In the rows, zero is written as 128.
Rows with their classes:
[ 24 127 119 116 163 134 123  97 143 130 130 119 160 130 131 156 115 135
 145 128 128 138 105 132 109 140 134 119 117 150 104 131 140 148 126 103
 112 102 128 106 145 125 129 131 121 173 113 142 108  83 116 116 119 123
 159 120 127 128 130  93 122 119 132 113 136 135 124 125 138 126 111 152
 131 155 152 103 114 129 126 170 110 147 136 143 144 126 134 124 127 151
  81 159 114 103 141 120 130 124 144 145 110 123 134 112  74 168 173 126
 130 145 130 126 149 133 114 139 125 109 128  93 138  79 136 147 178 129
 133 118 161  96 146 124 119 134]	[32]
[ 55 136 116 140 110 117 132  86 133 126 147 121 151 133 137 135 112 135
 166 137 124 136 108 129 140 131 125 109 106 160 140 136 126 133 147  96
 103 143 150 137 129 123 135 132 124 204 131 125 128  88 139 146 172 126
 135 114  84 106 135 162 113 136 131 116  85 120 139 111 151 125 131 118
 167 139 140 119 131 133 146 191  98 123 139 140 117 120 101 130 142 128
 124 133 113 146 181  73 124 120 107 135 108 111 152  98  80 131 143 134
 137 130 146 158 159 128 105 149 132  98 111 117 128  81 148 145 166 127
 119 121 106 179 133 117 147 104]	[29]
[ 88 104 118 133 128 123 131 110 150 118 129 123 145 140 138 121 130 111
 135 126 132 127 120 123 116 133 142 105 118 146 135 140 123 135 128 129
 117 109 126 120 128 126 130 128 132 136 116 142 140 103 120 118 116 128
 127 124 129 127 126 116 127 125 136 122 123 132 134 130 134 113 113 145
  89 152 142 113 127 131 131 150 113 123 138 142 134 113 145 131 130 144
 112 144 133 124 134 140 129 137 130 131 121 114 149 124  99 131 148 131
 131 139 132 125 143 125 123 125 125 126 131 101 123 121 122 138 126 122
 144 121 152 104 125 141 115 126]	[32]
[ 64 170  90 123 135 124 108 126 124 129 158 120 162 134 134 142 154 102
 140 155 127 147 102 130 105 129 118 106  89 175 139 150 164 105 155 122
 108 149 119 116 139 109 126 134 129 180 123 138 134  78 136 144 144 151
 104 125  46 111 131 143 111 137 130 133 110 106 189 122 159 126 116 166
 154 132 120 124 153 172 144 168  97 114 120 129 123 125 127 126 140 146
 112 125 128 117 139  73 127 124  99 110 118  97 126  95  71 153 170 126
 148 109 127 168 142 126 135 131 115  95 126 119 104 114 111 110 109 143
 158 117 130 141 126 135 115 128]	[18]
[162 129 140 118 129 126 130 144  97 163 111 136 146 134 101 108 122 109
 120 111 122  96 105 131 139 147 166 145 168 100 137 114 107 147 111 117
 140 118 118 171 119 120 125 142 116 104 133 136 137 130 125 111  72 110
 140 111 154 121 139  68 127 105 132 138 160 144 103 145 125 126 131  98
 167 112 163  96 111 137 135  71 130 147 136 112 127 120 102 132 126 141
 129 135 121 154 107 146 123 138 135 145 113 135 100 149 159 128 121 163
 104 146 102 137 124 157 155  89 123 156 118 112 131 177 148 112 134 109
 108 130 135 136 123 133 113 100]	[21]
[ 93 140 118 143 107 130 127 106 128 135 141 151 133 122 116 132 126 139
 145 115 120 141 128 151 170 122 124 129 130 135 142 127 137 115 134 116
 127 163 145 136 130 125 134 127 130 146 134 126 137 121 139 138 156 127
 129 121 188 116 134 168 119 155 136 131 108 109 128 136 124 130 141 130
 125 125 138 124 127 112 146 148 126 134 134 140 115 130 114 132 131 128
 130 111 133 134 127  79 131 127 106 123 120 133 128 113 117 130  99 139
 130 112 141 163 134 115 124 137 137 129 111 146 125 129 129 132 131 130
 118 129 114 169 127 121 154 104]	[29]
[128 133 125 107 139 138  94 155 117 107 120 143 121 105 124 157 124 106
 121 142 115 168 120 106 106 100 138 126 158 121 146 107 133 113 135 128
 105 155 102 171 131 119 138 132 117 137 139 131 139 149 127 129 108 113
 136 138 145 130 127 102 132 134 114 142 138 115 129 147 106 138  88 108
 187 123 142 117 149 125 127 123 111 123 131 110 108 138 151 119 130 149
 129 117 167 123 128 141 129 148 153 136 136 112 128 127 129 158 136 140
 118 118 133 162 178 159 145 144 138 117 126 107 120 102 134 131 139 138
 164 131 111 107 124 139 126 129]	[24]
[ 28 137 154 102 169 137 123 119 136 132 114 116 129 142 142 158 106 160
 132 134 139 130 112  98 101 132 137 135 123 136  89 117 130 164 115  78
 147  85 138 111 138 134 128 131 121 173 119 139 101  82 118 121 113 124
 169 113 120 122 142  76 125 104 116 111 153 155 109 129 133 105 107 126
 168 154 164 117 119 123 130 153 120 117 129 135 151 127 124 108 119 134
 105 156 100 132 140 120 117 101 151 155 114 142 143 130  78 151 175 121
 121 167 120 105 143 127 106 157 128 161 130 102 140  87 137 150 207 116
 120 112 144  93 129 117 112 134]	[32]
[ 49 121 152 106 159 129 143 139 135 114 117 119 146 146 139 168 126 138
 126 106 127 131 107 123 117 137 130 134 127 144 103 133 150 149 126  88
 144  99 105 120 138 129 129 121 120 162 116 154 107  98 113 110 107 122
 184 125 102 106 134  57 124  84 132 123 154 135 133 130 143 124 111 128
 191 170 143 120 104 148 137 118 118 116 142 127 139 116 118 109 124 132
 111 144 114 120 146 137 117 110 143 140 115 137 129 121  93 156 167 126
 130 157 111 120 135 127 125 129 122 118 132 104 125 127 135 132 159 116
 124 110 154 117 128 126 108 135]	[32]
[172 122 104 127 155 120 112 150  78 130 117 119 117 119 106  90 147  70
 143 131 137 123 134 112 112 122 147 131 162 105 143 110 131 102 131 192
  92 137 140 147 135 132 139 120 128 129 137 149 152 157 122 139 112 158
 135 148 157 119 140 125 133  96 120 157 114 122 175 133 110 115 103  61
 144 143 128 110 133 167 155 106 113 143 101 133 128 129 173 128 125 171
 142 154 147 115 133 127 122 116 122 108 106 140 115 120 242 132  95 157
 131 107 116 121 140 176 141 133 121 122 102 132 112 127 131 160  90 129
 152 128 152 102 127 131 162 126]	[24]
[ 47 130 127 115 155 116 132 110 141 136 126 116 165 143 125 149 118 126
 155 123 141 128 110 133 103 137 138 124 127 147 113 147 132 145 125 102
 138  96 117 107 137 123 123 123 123 159 106 138 105  86 128 101  96 120
 158 124 142 106 125  74 117 118 138 116 130 135 128 138 142 118 103 152
 114 155 158  97 109 125 135 137 115 123 138 139 141 107 151 121 127 149
 102 150 126 121 139 118 124 108 150 135 111 130 129 109  82 172 163 129
 143 142 110 128 138 131 119 139 124 129 117  97 120 119 123 148 147 130
 151 124 186 104 120 140 128 131]	[32]
[ 84 135 122 110 158 126 125 138 119 132 127 118 160 137 126 143 135 121
 119 141 129 121  93 124 118 144 142 115 119 150 106 148 150 130 135 103
 129 104 116 114 134 122 133 130 117 168 117 142 131  83 125  98 113 126
 153 106  73 111 131  75 116 110 131 117 155 124 149 134 159 123 102 132
 184 144 147 112 114 170 143 128 110 116 129 119 140 109 121 143 127 148
 107 172 123 127 135 100 124 120 141 133 117 125 130 116  83 160 168 128
 126 144 107 145 127 146 140 118 117 116 126 100 129 123 126 119 141 139
 136 123 153 115 127 133  98 143]	[32]
[ 50 126 144 115 140 129 125  95 160 137 132 118 150 141 128 140  94 140
 141 119 134 130 107 136 130 136 142 117 119 133 115 133 138 159 112 106
 134  88 126 123 128 128 114 130 126 148 114 139 110  87 123 102 112 113
 151 108 147 116 135 107 124 143 135 117 134 143  98 128 138 126 124 165
  88 152 161 101 113 103 131 157 119 123 142 138 136 123 136 115 124 139
 119 145 108 132 128 135 126 126 148 150 114 125 119 123  60 154 161 137
 121 154 120 127 128 133 104 143 125 133 121  99 135 111 132 142 164 114
 128 126 161  92 124 125 114 133]	[32]
[  8 119 126 115 149 126 119  85 163 117 123 115 164 148 137 149 105 132
 142 122 135 144  85 128 127 142 141 116 110 157 116 139 132 162 128  81
 126  83 114 105 143 132 125 134 112 175 109 147 103  67 119  95 103 109
 168 109 136 112 136  88 121 118 139 111 139 139 119 134 149 126 110 161
 121 169 178  89 113 113 143 169  95 119 146 146 145 112 136 126 128 161
 118 156 131 126 148 138 129 121 151 155 103 120 126 109  40 162 177 133
 119 163 119 134 173 122 105 145 130  88 120  83 131  99 143 160 179 127
 133 114 166 100 123 141 104 133]	[32]
[ 42 135 124 115 166 127 101 113 145 128 136 119 119 126 138 160 116 117
 141 141 136 160 121 116 108 125 102 118 115 151 119 120 141 145 125 114
 117 111  99 100 153 140 132 131 122 161 115 141 114  90 122 110 121 121
 149 120 132 131 131  99 137 137 127 130 118 129 134 119 129 135 100 197
 117 152 156 117 156 122 137 170 106 107 130 145 141 135 156 126 132 155
 108 155 126 109 144 117 128 118 143 135 116 130 134 117  82 165 169 126
 122 136 133 129 149 139 111 144 128 107 124 100 130  84 211 159 176 138
 154 118 154  79 127 126 136 144]	[32]
[ 58 133 123 108 172 128 118 123 130 125 125 118 166 139 121 151 124 117
 138 131 138 135 108 133  99 131 135 128 124 149 110 148 146 145 120 108
 128  94 117 102 138 132 127 121 129 173 117 128 113  91 128 108 107 152
 147 125 134 108 136  95 133 114 134 127 131 130 139 136 141 123 115 142
 141 148 150  97 123 144 138 131 110 120 128 132 146 132 153 121 124 150
 111 159 119 121 132 116 141 116 147 133 109 124 130 114  78 160 169 120
 137 142 116 128 149 135 131 147 127 115 128 106 120  99 133 137 148 134
 152 124 166 101 125 128 137 144]	[32]
[ 49 120 129 127 143 125 122  97 148 111 149 123 136 137 137 159 134 155
 153 118 137 143 128 138 119 123 119 128 112 161 110 144 145 145 124 110
 145 130 119  72 138 135 113 128 133 153 114 110 106 103 146 132 137 157
 124 129 134 133 132 130 121 146 135 126  94 121 142 121 133 124 107 169
  86 141 117 111 140 116 121 168 124 121 141 136 125 147 148 129 124 136
 121 115 114 102 153  92 119 106 136 127 136 105 158 105  54 149 138 111
 139 128 149 117 142 107  91 157 125 119 131 143 133 103 125 141 146 141
 141 121 150 119 128 118 147 143]	[32]
[115 147 121 104 188 118 108 138 108 146 125 114 139 133 118 126 136 115
 122 149 163 127 127 122 110 143 141 125 110 141  96 139 138 139 111 143
 137  96 115  89 140 117 117 126 130 133 118 133 121 119 135  96 131 151
 126 123 104 145 136 101 138 138 127 142 124 124 136 113 143 107 111 151
 104 149 125 113 125 146 141 158 119 128 103 131 138 155 148 126 117 148
 108 138  93 126 136  98 119 104 115 110 120 131 139 126  69 133 173 115
 134 137 131  97  98 149 125 124 118 118 120 131 129 110 124 129 128 126
 151 133 166  66 129 120 144 171]	[32]
[ 38 114 144 140 109 127 149  64 160 141 137 121 164 153 122 144 107 166
 167  97 130 112  99 149 140 144 130 132 122 156 115 153 146 161 131  82
 163  93 120 117 136 129 114 142 130 153 107 129 111  76 130  94  94 132
 142 103 148 107 132 102 111 137 152 109 128 146  85 132 147 132 142 168
  86 142 162  92  95 112 132 127 130 123 161 127 117 121 145 123 124 137
 110 125 121 132 130 127 130 132 148 143 114 123 119 112  46 147 139 130
 126 152 126 138 127  93 105 139 123 163 121 111 130 146 147 141 142 116
 140 113 168 147 119 134 125 116]	[32]
[ 46 125 125 138  80 125 144 110 126 133 145 142 175 153 124 139 125 146
 147 103 123 106 114 142 159 146 122 136 128 157 130 160 134 126 134  78
 131 147 118 137 114 107 121 126 133 158 117 124 123  79 129 124 135 146
  98 120 118  99 137 121 117 131 150 122 129 132 129 120 147 110 149 127
 149 114 121 106 112 144 118 113 125 126 146 115 100 122  93 117 146 119
 124 100  96 139 138  89 123 139 136 129 109 118 123 100  60 123 128 139
 139 145 134 167 120 110 115 129 124 140 124 134 127 160 142 106 102 121
  85 123 128 193 123 132 141  95]	[29]
[ 23 137 138 112 150 130 144 117 127 131 141 117 172 155 133 167 109 143
 140 125 138 136 112 148 112 163 141 128 120 161 109 126 139 153 114  83
 127 112 132 106 116 107 123 125 117 173 112 133 123  79 135 103 118 113
 144 119 137 124 130  88 126 109 138 125 135 136 121 132 141 115 113 143
 161 135 143  99 104 145 141 148 117 126 125 125 124 141 131 113 126 131
 107 136  96 133 135 100 114 114 156 144 105 120 139 111  35 158 180 129
 131 160 143 138 147 128  98 162 131 116 120 129 143 110 140 112 153 121
 120 121 163 105 119 127 134 129]	[32]
[214 127 132 102 158 136 100 169 108 156  98 126 122 118  99 110 135  64
  88 157 122 115 107 117 104 134 174 136 156  85 136  36 117 130 132 157
 140  93 104 158 124 136 133 132 120 105 127 156 132 130 106  83  52 106
 151  96 138 126 123  33 132 109 120 136 194 144 123 153 121 144 111 114
 149 141 178 117 120 147 139  73 119 127 119 116 137 112 146 127 131 157
 130 173 161 163 108 192 136 150 135 138 128 147  84 156 176 145 151 154
  96 134  86 135 128 184 189  95 130 141 134  77 123 151 133 126 133 120
 157 122 161  70 115 143  70 141]	[27]
[  4 136 146 119 158 143 124 119 136 117 136 130 161 147 144 182 110 159
 146 127 128 150 112 127 108 134 128 136 118 154 103 127 152 155 113  77
 135 113 107  95 141 105 126 129 119 175 114 125 105  74 139 119 101 135
 141 121 129 109 140  90 128 117 140 125 123 125  81 129 147 116 102 153
 157 134 138  92 115 126 134 153 117 117 135 133 125 156 132 111 119 136
 103 128  86 114 150 103 119 103 163 139 117 114 154 100  30 166 180 117
 138 154 149 131 148 115  91 165 125 110 123 120 138  95 135 131 176 133
 127 119 160 118 120 128 133 137]	[32]
[123 104 133 131 111 124 121 120 142 122 125 126 134 134 120 133 131 113
 148 105 134 128 114 137 132 124 123 129 131 131 136 140 150 127 120 128
 145 127 111 120 128 141 122 121 135 111 121 135 120 112 129 107  84 136
 127 137 185 121 124 108 127 142 152 128 130 147 106 141 126 131 120 168
  60 140 136 103 120 116 132 106 139 124 152 123  95 132 152 129 128 149
 120 125 150 135 119 152 114 140 156 134 126 122 108 131 109 146 116 139
 135 130 121 141 134 116 141 126 131 159 136 115 119 162 133 133 108 129
 148 141 170 130 114 147 127 131]	[21]
[117 159 136 118 114 133 112 157 113 154 142 160 159 133 106 157 125 121
 143 133 118 147 101 151 139 130 151 133 141 140 166 133 148 107 138  97
 139 164 126 171 122 107 121 135 119 140 131 115 135  89 149 101  96 127
 109 109 123  91 142 101 123 131 133 127 143 122 125 132 122 135 131 146
 186 106 152 119 140 130 131  89 117 120 139 116  90 128  92 121 136 134
 104 108 147 134 109 108 132 164 128 138 132 119 101 118  47 179 146 147
 113 101 129 207 138 133 171 112 133 142 119 131 119 161 130  88 116 139
 141 124 123 174 112 139 109  90]	[21]
[118 118  96 159 102 118 100  95 146 122 153 117  96 105 123 108 132  88
 135 133 123 149 115 133 130 107 130 101 120 132 158 132 136 117 148 168
  94 141 160 152 139 142 134 129 132 150 153 146 145 139 112 122 142 135
 120 135 146 129 124 172 120 166 137 127 108 123 155 118 119 157 109 135
  59 143 156 121 144 119 147 160 105 130 138 155 122 120 157 128 151 157
 139 149 178 149 141 140 144 148 108 128 122 110 104 118 168 129 107 139
 125 107 114 147 171 138 137 139 131 127 122  98 112 106 127 161 117 135
 168 130 132 124 127 128 130 122]	[24]
[113 118 125 146  62 126 176 126 117 139 121 140 164 134 108 113 134 117
 144  93 124 101 109 149 157 150 134 136 148 130 156 135 135 107 132 106
 131 152 122 166 118 115 132 134 120 130 139 131 151 111 128 118  83 129
 124 125 159  98 132 105 121 108 142 124 129 145 125 140 135 124 153 108
 149 116 150  97 110 138 125  63 131 131 157 123 105 108 101 125 134 138
 134 116 142 141 109 132 128 148 129 139 112 128  94 124 140 125 113 166
 113 123 131 182 132 126 141 126 128 163 121 116 112 190 139 121  80 112
 111 128 131 196 117 141 122  83]	[21]
[ 63 112 128 127 122 134 146 130 153 105 121 126 156 146 148 152 131 121
 124 123 129 136 110 121 121 135 114 135 111 159 116 149 160 143 122 100
 123 110 101 107 130 121 124 121 124 144 114 141 108  97 127 120  98 130
 131 139 110 119 125  85 124  83 125 124 139 139 139 132 147 125 112 158
 139 138 112 124 108 146 132 119 118 114 145 127 128 122 133 122 131 139
 108 135 115 105 139 140 124 126 146 127 129 113 142 124  70 155 173 125
 137 153 123 123 158 104 125 138 114 114 139 111 124 129 128 123 117 135
 145 106 159 115 124 141 106 130]	[32]
[128 115  96 120 147 129 146 161  90 133 133 115 163 120 102 130 157  68
 127 126 131 129 120 141 109 131 149 127 152 121 151 108 144  98 127 147
  94 149 126 163 123 114 132 127 113 152 142 153 156 127 125 119  83 152
 144 146 154 106 139  95 133  95 133 153 121 122 178 141 117 108 100  70
 161 146 141  97 131 150 145  83 111 134 122 126 119 127 165 123 125 171
 145 146 150 126 123 120 117 135 128 124 105 121 114 121 201 154 107 166
 131 110 106 158 144 155 152 110 120 134 104 132 104 159 132 141  80 131
 148 127 161 137 121 140 153 113]	[24]
[ 58 123 119 133 121 118 141 114 118 133 140 136 151 151 133 137 135 112
 138 123 128 132 129 121 129 134 130 127 131 142 141 112 151 129 117 133
  86 147 134 127 121 111 135 123 114 163 126 135 156 119 134 142 135 143
 123 125 169 121 141 154 135 126 142 141 105 119 130 120 124 117 118 109
 123 134 119 103 139 135 128 145 120 132 124 139 118 131 150 125 127 139
 142 130 114 125 129  98 119 122 137 131 113 106 140 111 126 139 120 143
 138 137 149 143 150 136 102 153 134 114 110 134 126 117 136 146 118 126
 130 123 137 153 126 128 161 114]	[29]
[ 36 123 110 116 161 126 130 123 132 135 133 116 174 158 132 135 138  89
 141 145 139 125 102 127 103 145 146 125 101 165 113 148 149 123 125 108
 117  89 116  98 130 114 120 126 129 179 111 152 109  71 123  84 110 132
 136 112  97 107 129  80 129 110 140 116 125 142 144 114 159 109  95 157
 108 165 151 101 112 173 147 166  99 121 123 142 148 126 150 126 128 162
 103 169 106 127 144 114 148 114 132 122  99 126 142 125  35 151 190 130
 146 157 108 130 143 136 114 127 112 110 125  94 131 112 125 140 123 127
 141 113 185  94 121 126 117 152]	[32]

Rows, each with its class:
[136 115 134 149 121 119 146 128 142 116 172 131 142 111 142 142 137 121
 125 125 117 151 102 131 148 112 107 121 122 129 122 131 123 135 129 119
 132 155 134 139 114 126 123 118 115 121 139 130 139 124 117 144 161 126
 129 135 125 120 144 141 144 130 144 153 128  70 139 125 128 146 115 133
 145 117 115 120 134 114 129 136 127 110 116 124 122  96 130 117 128 143
 143 120 136 126 131 134 114 125 117 109 143 122 126 155 123 127 126 136
 129 106 152 126 107 130 116 128 123 121 131 134 126 126 126 137 145 135
 109 133 139 124 140 125 133  97]	(45)
[138 123 108 160 153 103 147 138 168 101 151 139 123 124 144 180 152  89
 125 118 135 188  99 118 161  77  88 111 119 137 109 158 127 134 127  85
 110 176 136 157 117 105 102 107 110 136 163 140 152 129 101 112 205 129
 128 168 123 122 168 132 132 115 148 158  97 121 127 159 125 223 112 162
 135 124 109 115 128 131 130 128 129 112 108 107 125  71 170  86 113 129
 170 104 151 131 144 119 108  99  78  88 113 122 100 207 118 120 121 143
 116  87 207 159  25 129  99 129 125  99 120 136  90 164 133 107 135 151
 109 146 163 110 150 135 148  72]	(45)
[153 123 117 119 119 120 113 112 144 118 126 158 163 128 123 149 133 169
 134 103 142 107 155 130 138 108 113 134 121 134 151 112 130 129 128 140
 147 112 120 112 134 138 133 112 120 131 126 132 145 124 123 152 142 116
  92 130 153 121 136 125 139 116 143 143  94 145 145 141 139 141 110 137
 128 115 146 113 144 125 127 133 122 126 125 154 125  92 119 129 138 126
 148 104 119 109 138  99 126 126 127 114 126 130 151 138 132 109 146 133
 123 126 124 137 118 115 133 150 130 110 123 129 139 129  76 105 124 139
  93 134 140 141 110 155 125 120]	(39)
[155 127 139 120 136 127 113 152 124 131 126 130 158 141 144 129 141 124
 122 107 130 143 140 115 107 126 127 126 120 136 151 129 111 137 126 113
 114 130  98 102 117 110 126 126 133 125 148 119 144 133 102 127 126 134
 105 147 145 142 129 121 141 132 121 120 119 139 141 126 132 184 144 158
 115 133 126 128 124 139 126 137 109 129 129 117 110 139 118 138 112 125
 120 119 131 115 146 122 119 119 132 147 127 129 103 145 128 132 150 145
 117 163 114 144  90 111 150 130 129 107 131 124 137 141 138 127 112 125
 136 147 150 129 106 134 135 127]	(46)
[131 130 154 119 130 126 124 123 124 112 119 145 156 130 126 135 140 130
 118 129 124 122 133 125 126 126 156 136 120 134 146 138 112 134 134 128
 135 119 101 104 128 124 126 126 110 129 146 120 129 121 125 142 102 128
 125 142 133 126 147 125 145 126 134 120 128 130 131 125 132 136 132 133
 123 122 131 136 141 140 126 133 117 123 128 125 137 123 140 114 119 119
 130 118 128 124 137 121 122 129 119 136 122 130 114 142 141 130 132 131
 134 152 119 135 122 123 125 135 146 133 130 126 135 122 111 122 151 116
 134 129 160 135 118 128 126 109]	(42)
